Below is a small trained network, with its code and all its weights. Each question gives an input and a class and asks what happens when units are switched off, that is, made to give their printed mean instead of their output.

import numpy as np


def w(rows, s, z=0):
    codes = np.array(rows[::2]) - 128.0
    scale = np.full(codes.shape[1], s)
    scale[-1] = z or s
    return codes * scale


def f(y):
    return np.maximum(y, 0)


def log_softmax(a):
    a = a - a.max(-1, keepdims=True)
    return a - np.log(np.exp(a).sum(-1, keepdims=True))


def net(x, mask):
    res = np.array(x, float).reshape(1, 4) / 4 @ E
    y = f(res @ A[0][:, :-1].T + A[0][:, -1])
    res = res + np.where(mask, y, B[0][:, -1]) @ B[0][:, :-1]
    return log_softmax(res[-1] @ U[:, :-1].T + U[:, -1])


A, B = {}, {}
E = w([
[133,202,132,136,138,54,2,119,47,92],'x0',
[155,239,143,212,70,92,117,168,119,159],'x1',
[126,205,226,100,211,164,124,166,45,201],'x2',
[117,95,187,220,154,86,89,12,199,156],'x3',
],0.0099)
A[0] = w([
[91,72,153,213,132,117,157,4,221,153,240],'n1',
[85,152,196,254,123,59,74,73,185,110,16],'n2',
[212,228,126,245,11,79,142,168,170,140,161],'n3',
[168,191,179,134,164,48,40,176,57,157,81],'n4',
[176,91,55,84,100,134,91,96,128,77,51],'n5',
[132,103,45,78,89,129,184,168,179,62,254],'n6',
[149,175,153,38,143,229,205,226,40,156,97],'n7',
[115,122,44,52,59,112,122,144,140,78,103],'n8',
[110,178,211,89,197,118,63,186,44,109,223],'n9',
[106,188,200,110,179,148,91,110,55,194,153],'n10',
[127,54,91,107,126,168,193,105,194,129,34],'n11',
[102,156,132,143,145,65,75,134,8,91,120],'n12',
[78,132,136,125,184,71,36,91,99,105,95],'n13',
[119,99,76,110,120,107,86,79,141,69,11],'n14',
[104,116,151,233,151,124,182,74,153,158,158],'n15',
],0.0077,0.0038)
B[0] = w([
[72,44,138,148,193,138,131,114,243,176,254],'n1',
[111,98,43,101,137,97,103,89,118,106,216],'n2',
[152,181,62,98,102,2,66,47,70,27,234],'n3',
[178,114,175,76,93,189,169,59,162,127,224],'n4',
[91,125,93,167,173,93,99,133,131,135,167],'n5',
[41,90,104,96,101,103,145,155,108,128,218],'n6',
[93,103,136,207,197,117,158,216,158,184,245],'n7',
[64,115,85,149,175,93,87,138,101,137,182],'n8',
[148,117,196,61,108,166,206,121,149,128,234],'n9',
[152,167,231,104,92,149,186,165,138,153,220],'n10',
[161,84,107,76,91,175,171,110,162,120,194],'n11',
[144,113,117,77,89,151,180,72,138,127,201],'n12',
[140,145,112,92,102,100,103,90,125,55,187],'n13',
[101,154,159,224,209,91,95,133,147,152,163],'n14',
[101,121,145,151,153,141,127,138,197,143,197],'n15',
],0.0095,0.014)
U = w([
[255,190,190,82,40,155,159,114,96,93,97],'0',
[95,151,24,149,119,90,85,202,26,83,121],'1',
[129,87,93,63,86,145,164,86,170,97,118],'2',
[105,120,204,202,187,175,176,231,196,198,137],'3',
[131,144,114,192,163,82,48,65,147,104,228],'4',
[203,138,127,191,127,184,80,135,71,137,2],'5',
],0.0082,0.003)

Each question gives the input, the list of numbers given to net, and the class t.
The units are the neurons (one row each of A and B). Each row of codes is followed by its name. A weight is (code - 128) times the scale printed after its matrix; where a second scale follows, it is the last column's (A, B and U).
mask holds one flag per neuron, in row order. A switched-off neuron (its flag False) gives its mean, the last column of its row in B, instead of its output. The means were averaged over made-up inputs and are rounded, as every weight is.
A unit's drop is (log p(t) with every unit on - log p(t) with that unit switched off) / (log p(t) with every unit on - log p(t) with every unit switched off).
The circuit of an input: a set's keep is (log p(t) with only the set's units on - log p(t) with every unit switched off) / (log p(t) with every unit on - log p(t) with every unit switched off). Starting from the 12 units with the biggest drops (on a tie, the unit counted first), units are removed one at a time, each time the one whose removal leaves the highest keep (on an exact tie, the one counted first), for as long as the keep stays at least 0.8.
circuit, biggest first: the units of the circuit, biggest drop first
k most important neurons: the k neurons with the biggest drops, biggest first
drop when u is switched off: that unit's drop, to one decimal
input [8,-8,-5,0], class 4: circuit, biggest first -> [n14]
input [8,5,-4,-3], class 0: circuit, biggest first -> [n4; n1]
input [7,-5,-2,-7], class 1: 2 most important neurons -> [n8; n1]
input [-7,-8,-5,6], class 3: 2 most important neurons -> [n1; n3]
input [2,-7,-1,-6], class 1: 2 most important neurons -> [n1; n10]
input [-4,-5,0,-5], class 3: 2 most important neurons -> [n3; n7]
input [5,-4,4,7], class 2: 2 most important neurons -> [n2; n1]
input [-5,5,-7,7], class 4: 2 most important neurons -> [n3; n9]
input [-5,4,2,5], class 4: 2 most important neurons -> [n7; n3]
input [-3,-8,2,0], class 3: 2 most important neurons -> [n3; n2]
input [-2,1,0,-8], class 3: 2 most important neurons -> [n7; n3]
input [-3,-5,2,7], class 3: 2 most important neurons -> [n3; n1]
input [4,6,-7,-2], class 1: drop when n1 is switched off -> 0.1
input [-6,2,1,-6], class 3: circuit, biggest first -> [n7]
input [0,-1,2,1], class 3: drop when n3 is switched off -> 2.2
input [4,-6,-5,-6], class 1: drop when n14 is switched off -> 0.0
